Below is a small trained network, with its code and all its weights. Each question gives an input and a class and asks what happens when units are switched off, that is, made to give their printed mean instead of their output.

import numpy as np


def w(rows, s, z=0):
    codes = np.array(rows[::2]) - 128.0
    scale = np.full(codes.shape[1], s)
    scale[-1] = z or s
    return codes * scale


def norm(h):
    return h / np.sqrt((h * h).mean(-1, keepdims=True) + 1e-5)


def f(y):
    return np.maximum(y, 0)


def log_softmax(a):
    a = a - a.max(-1, keepdims=True)
    return a - np.log(np.exp(a).sum(-1, keepdims=True))


def net(x, mask):
    res = np.array(x, float).reshape(1, 3) / 4 @ E
    u = 0
    for l in range(2):
        y = f(norm(res) @ A[l][:, :-1].T + A[l][:, -1])
        res = res + np.where(mask[u : u + 6], y, B[l][:, -1]) @ B[l][:, :-1]
        u += 6
    return log_softmax(norm(res)[-1] @ U[:, :-1].T + U[:, -1])


A, B = {}, {}
E = w([
[200,84,65,107,11,111,156],'x0',
[89,161,224,2,97,64,144],'x1',
[175,165,182,181,54,165,114],'x2',
],0.0058)
A[0] = w([
[172,177,133,123,44,122,119,47],'0.n1',
[196,142,147,125,54,149,164,138],'0.n2',
[26,237,196,155,153,130,70,42],'0.n3',
[139,130,79,77,4,40,219,37],'0.n4',
[153,36,201,86,141,3,72,2],'0.n5',
[126,192,237,132,43,116,106,139],'0.n6',
],0.0053,0.0033)
B[0] = w([
[168,142,251,45,183,101,68,179],'0.n1',
[159,172,181,173,143,149,58,217],'0.n2',
[100,36,173,66,2,106,21,209],'0.n3',
[9,102,179,52,83,136,61,253],'0.n4',
[169,115,84,196,163,105,178,172],'0.n5',
[218,214,125,247,153,164,219,254],'0.n6',
],0.0058,0.0044)
A[1] = w([
[84,89,59,36,187,74,180,2],'1.n1',
[146,73,122,96,71,139,118,34],'1.n2',
[132,130,102,96,78,131,118,57],'1.n3',
[81,133,189,116,161,111,53,87],'1.n4',
[101,168,160,59,122,79,249,210],'1.n5',
[179,104,120,96,71,114,120,107],'1.n6',
],0.012,0.0039)
B[1] = w([
[248,233,255,175,2,187,73,214],'1.n1',
[35,141,194,47,167,96,104,171],'1.n2',
[65,126,158,78,167,122,95,158],'1.n3',
[56,101,90,38,110,107,108,238],'1.n4',
[175,71,5,235,220,133,208,254],'1.n5',
[2,108,94,91,194,121,131,190],'1.n6',
],0.0088,0.0073)
U = w([
[4,89,156,54,134,122,63,2],'0',
[217,181,225,150,74,145,99,163],'1',
[155,68,48,212,181,117,194,234],'2',
],0.013,0.00044)

Each question gives the input, the list of numbers given to net, and the class t.
The units are the neurons (one row each of A and B). Each row of codes is followed by its name. A weight is (code - 128) times the scale printed after its matrix; where a second scale follows, it is the last column's (A, B and U).
mask holds one flag per neuron, layer by layer. A switched-off neuron (its flag False) gives its mean, the last column of its row in B, instead of its output. The means were averaged over made-up inputs and are rounded, as every weight is.
A unit's drop is (log p(t) with every unit on - log p(t) with that unit switched off) / (log p(t) with every unit on - log p(t) with every unit switched off).
The circuit of an input: a set's keep is (log p(t) with only the set's units on - log p(t) with every unit switched off) / (log p(t) with every unit on - log p(t) with every unit switched off). Starting from all 12 units, units are removed one at a time, each time the one whose removal leaves the highest keep (on an exact tie, the one counted first), for as long as the keep stays at least 0.8.
units of the circuit, in order: the units of the circuit, biggest drop first
top k neurons: the k neurons with the biggest drops, biggest first
top k neurons in layer l: the k neurons of layer l with the biggest drops, biggest first
drop of u: that unit's drop, to one decimal
input [-7,8,-6], class 2: top 2 neurons in layer 1 -> 1.n5; 1.n2
input [2,-5,-6], class 1: top 2 neurons -> 1.n1; 0.n6
input [4,8,7], class 2: units of the circuit, in order -> 1.n5; 1.n1
input [-3,0,-4], class 1: top 3 neurons in layer 0 -> 0.n2; 0.n4; 0.n1
input [-4,-4,-2], class 0: units of the circuit, in order -> 1.n5
input [-1,0,2], class 1: units of the circuit, in order -> 0.n6; 1.n5
input [4,2,-5], class 1: top 3 neurons in layer 0 -> 0.n3; 0.n5; 0.n2
input [-1,3,2], class 2: units of the circuit, in order -> 0.n6; 1.n1
input [-7,-1,6], class 0: top 2 neurons in layer 1 -> 1.n1; 1.n4
input [3,4,3], class 2: top 4 neurons -> 0.n3; 0.n6; 1.n1; 1.n5
input [7,0,6], class 0: top 2 neurons in layer 1 -> 1.n6; 1.n1
input [4,7,2], class 2: top 2 neurons -> 1.n5; 0.n6
input [6,8,-5], class 2: top 3 neurons -> 1.n5; 0.n3; 0.n5
input [1,1,-6], class 1: units of the circuit, in order -> 1.n1
input [-2,-8,-8], class 1: top 4 neurons in layer 1 -> 1.n1; 1.n5; 1.n6; 1.n4
input [8,-6,5], class 0: top 2 neurons -> 1.n5; 0.n6
input [8,0,8], class 0: top 2 neurons in layer 1 -> 1.n6; 1.n1
input [4,8,3], class 2: top 2 neurons -> 1.n5; 0.n6
input [-4,-3,1], class 0: drop of 1.n5 -> 0.2
input [-3,8,-5], class 2: units of the circuit, in order -> 1.n5
input [-1,5,-7], class 1: drop of 1.n1 -> 1.2
